Below are the code and all the weights of a small trained network. Each question names an input and a class and asks about switching units off, where a switched-off unit gives its printed mean instead of its output.

import numpy as np


def w(rows, s, z=0):
    codes = np.array(rows[::2]) - 128.0
    scale = np.full(codes.shape[1], s)
    scale[-1] = z or s
    return codes * scale


def norm(h):
    return h / np.sqrt((h * h).mean(-1, keepdims=True) + 1e-5)


def f(y):
    return np.maximum(y, 0)


def log_softmax(a):
    a = a - a.max(-1, keepdims=True)
    return a - np.log(np.exp(a).sum(-1, keepdims=True))


def net(x, mask):
    res = np.array(x, float).reshape(1, 4) / 4 @ E
    u = 0
    for l in range(2):
        y = f(norm(res) @ A[l][:, :-1].T + A[l][:, -1])
        res = res + np.where(mask[u : u + 10], y, B[l][:, -1]) @ B[l][:, :-1]
        u += 10
    return log_softmax(norm(res)[-1] @ U[:, :-1].T + U[:, -1])


A, B = {}, {}
E = w([
[20,182,32,185,124,112,97,142,39,130,100,173],'x0',
[178,153,128,152,162,144,108,254,130,122,110,199],'x1',
[85,138,129,150,121,85,95,99,104,133,109,133],'x2',
[91,121,89,96,113,169,192,72,110,118,144,87],'x3',
],0.00087)
A[0] = w([
[71,113,87,148,106,129,146,3,134,142,132,60,74],'0.n0',
[153,69,104,70,71,131,129,87,157,87,228,81,1],'0.n1',
[103,164,119,138,164,98,82,139,79,134,83,154,36],'0.n2',
[117,174,36,159,113,175,134,143,62,62,135,162,51],'0.n3',
[209,104,169,49,117,167,179,84,181,99,161,60,86],'0.n4',
[228,140,155,151,156,100,91,166,161,178,87,168,157],'0.n5',
[147,143,155,130,144,102,170,124,181,129,112,91,96],'0.n6',
[30,89,99,146,103,137,107,71,106,139,143,87,106],'0.n7',
[74,134,67,113,106,190,175,47,102,158,139,79,128],'0.n8',
[46,101,108,113,88,101,156,30,118,151,115,69,57],'0.n9',
],0.0014,0.00051)
B[0] = w([
[94,179,137,56,83,84,49,49,46,64,169,223,221],'0.n0',
[123,156,135,154,179,133,134,212,123,160,25,117,195],'0.n1',
[116,98,154,117,134,180,176,134,183,127,154,38,176],'0.n2',
[62,107,95,84,117,150,160,129,157,181,112,76,193],'0.n3',
[156,15,83,205,88,194,168,169,185,217,189,160,251],'0.n4',
[111,165,161,120,86,120,138,58,90,101,127,57,219],'0.n5',
[101,112,131,155,105,132,102,130,128,167,139,99,166],'0.n6',
[131,193,163,69,149,104,143,140,78,102,127,140,200],'0.n7',
[144,146,226,131,97,87,83,77,100,90,162,210,216],'0.n8',
[64,178,126,48,131,84,87,101,8,60,184,218,216],'0.n9',
],0.0016,0.002)
A[1] = w([
[67,143,62,133,138,177,147,177,98,159,92,136,52],'1.n0',
[162,45,131,127,167,144,156,108,188,176,119,84,9],'1.n1',
[166,5,140,133,111,172,162,114,185,222,153,133,19],'1.n2',
[144,140,45,160,160,159,130,172,137,142,89,164,106],'1.n3',
[107,178,147,134,138,148,93,209,140,145,98,117,238],'1.n4',
[98,157,81,173,125,51,88,149,75,131,47,150,137],'1.n5',
[154,104,207,159,84,104,95,134,137,154,134,129,228],'1.n6',
[178,121,172,156,164,77,75,132,154,126,108,171,16],'1.n7',
[188,148,174,145,146,127,75,152,141,67,79,149,26],'1.n8',
[91,142,58,137,145,116,143,176,110,206,79,116,3],'1.n9',
],0.0019,0.00026)
B[1] = w([
[159,57,160,138,67,45,24,141,203,210,147,117,188],'1.n0',
[112,60,123,181,66,172,162,140,154,83,198,223,207],'1.n1',
[189,27,177,244,80,250,190,201,193,13,241,221,255],'1.n2',
[43,69,129,86,89,77,91,26,162,168,139,81,175],'1.n3',
[102,147,98,126,143,75,112,82,145,146,59,39,195],'1.n4',
[225,92,164,77,119,205,188,155,174,142,168,134,213],'1.n5',
[150,172,65,171,172,189,187,195,100,81,96,170,209],'1.n6',
[105,160,87,72,178,168,194,110,80,122,127,121,175],'1.n7',
[88,183,96,156,185,133,176,49,76,138,75,92,175],'1.n8',
[187,43,96,122,139,71,91,136,221,150,134,61,173],'1.n9',
],0.0016,0.0022)
U = w([
[37,186,140,27,69,67,87,23,1,74,191,208,232],'0',
[178,252,130,162,237,136,176,160,92,101,20,76,1],'1',
[93,63,57,112,94,36,27,187,235,241,87,44,93],'2',
[218,28,178,204,93,239,212,182,207,59,214,205,178],'3',
],0.0044,0.00084)

Each question gives the input, the list of numbers given to net, and the class t.
The units are the neurons (one row each of A and B). Each row of codes is followed by its name. A weight is (code - 128) times the scale printed after its matrix; where a second scale follows, it is the last column's (A, B and U).
mask holds one flag per neuron, layer by layer. A switched-off neuron (its flag False) gives its mean, the last column of its row in B, instead of its output. The means were averaged over made-up inputs and are rounded, as every weight is.
A unit's drop is (log p(t) with every unit on - log p(t) with that unit switched off) / (log p(t) with every unit on - log p(t) with every unit switched off).
most important unit: the unit with the biggest drop
top k neurons: the k neurons with the biggest drops, biggest first
top k neurons in layer l: the k neurons of layer l with the biggest drops, biggest first
drop when u is switched off: that unit's drop, to one decimal
input [0,6,-4,3], class 2: most important unit => 0.n4
input [-3,-8,-1,-2], class 0: top 3 neurons => (0.n0 0.n9 1.n2)
input [2,-1,-6,2], class 0: top 2 neurons => (1.n2 0.n8)
input [2,1,-2,2], class 2: top 4 neurons in layer 0 => (0.n3 0.n4 0.n0 0.n9)
input [-4,4,7,1], class 1: top 4 neurons in layer 0 => (0.n4 0.n3 0.n5 0.n2)
input [2,-3,0,-8], class 1: top 2 neurons => (0.n4 1.n2)
input [-3,5,8,5], class 1: top 2 neurons in layer 1 => (1.n2 1.n1)
input [-1,-7,-7,1], class 0: top 2 neurons => (0.n0 0.n9)
input [0,-6,-8,2], class 0: top 2 neurons => (0.n0 0.n9)
input [1,0,5,-2], class 2: top 4 neurons => (0.n8 0.n0 1.n2 0.n9)
input [1,1,6,-3], class 1: top 2 neurons in layer 0 => (0.n4 0.n3)
input [3,4,-7,-4], class 2: drop when 0.n8 is switched off => 0.1
input [0,-1,-5,-7], class 1: drop when 0.n4 is switched off => 0.5
input [-2,-3,0,2], class 0: drop when 0.n9 is switched off => 0.4
input [6,7,-4,4], class 2: drop when 1.n7 is switched off => 0.0
input [0,6,1,1], class 2: most important unit => 0.n8
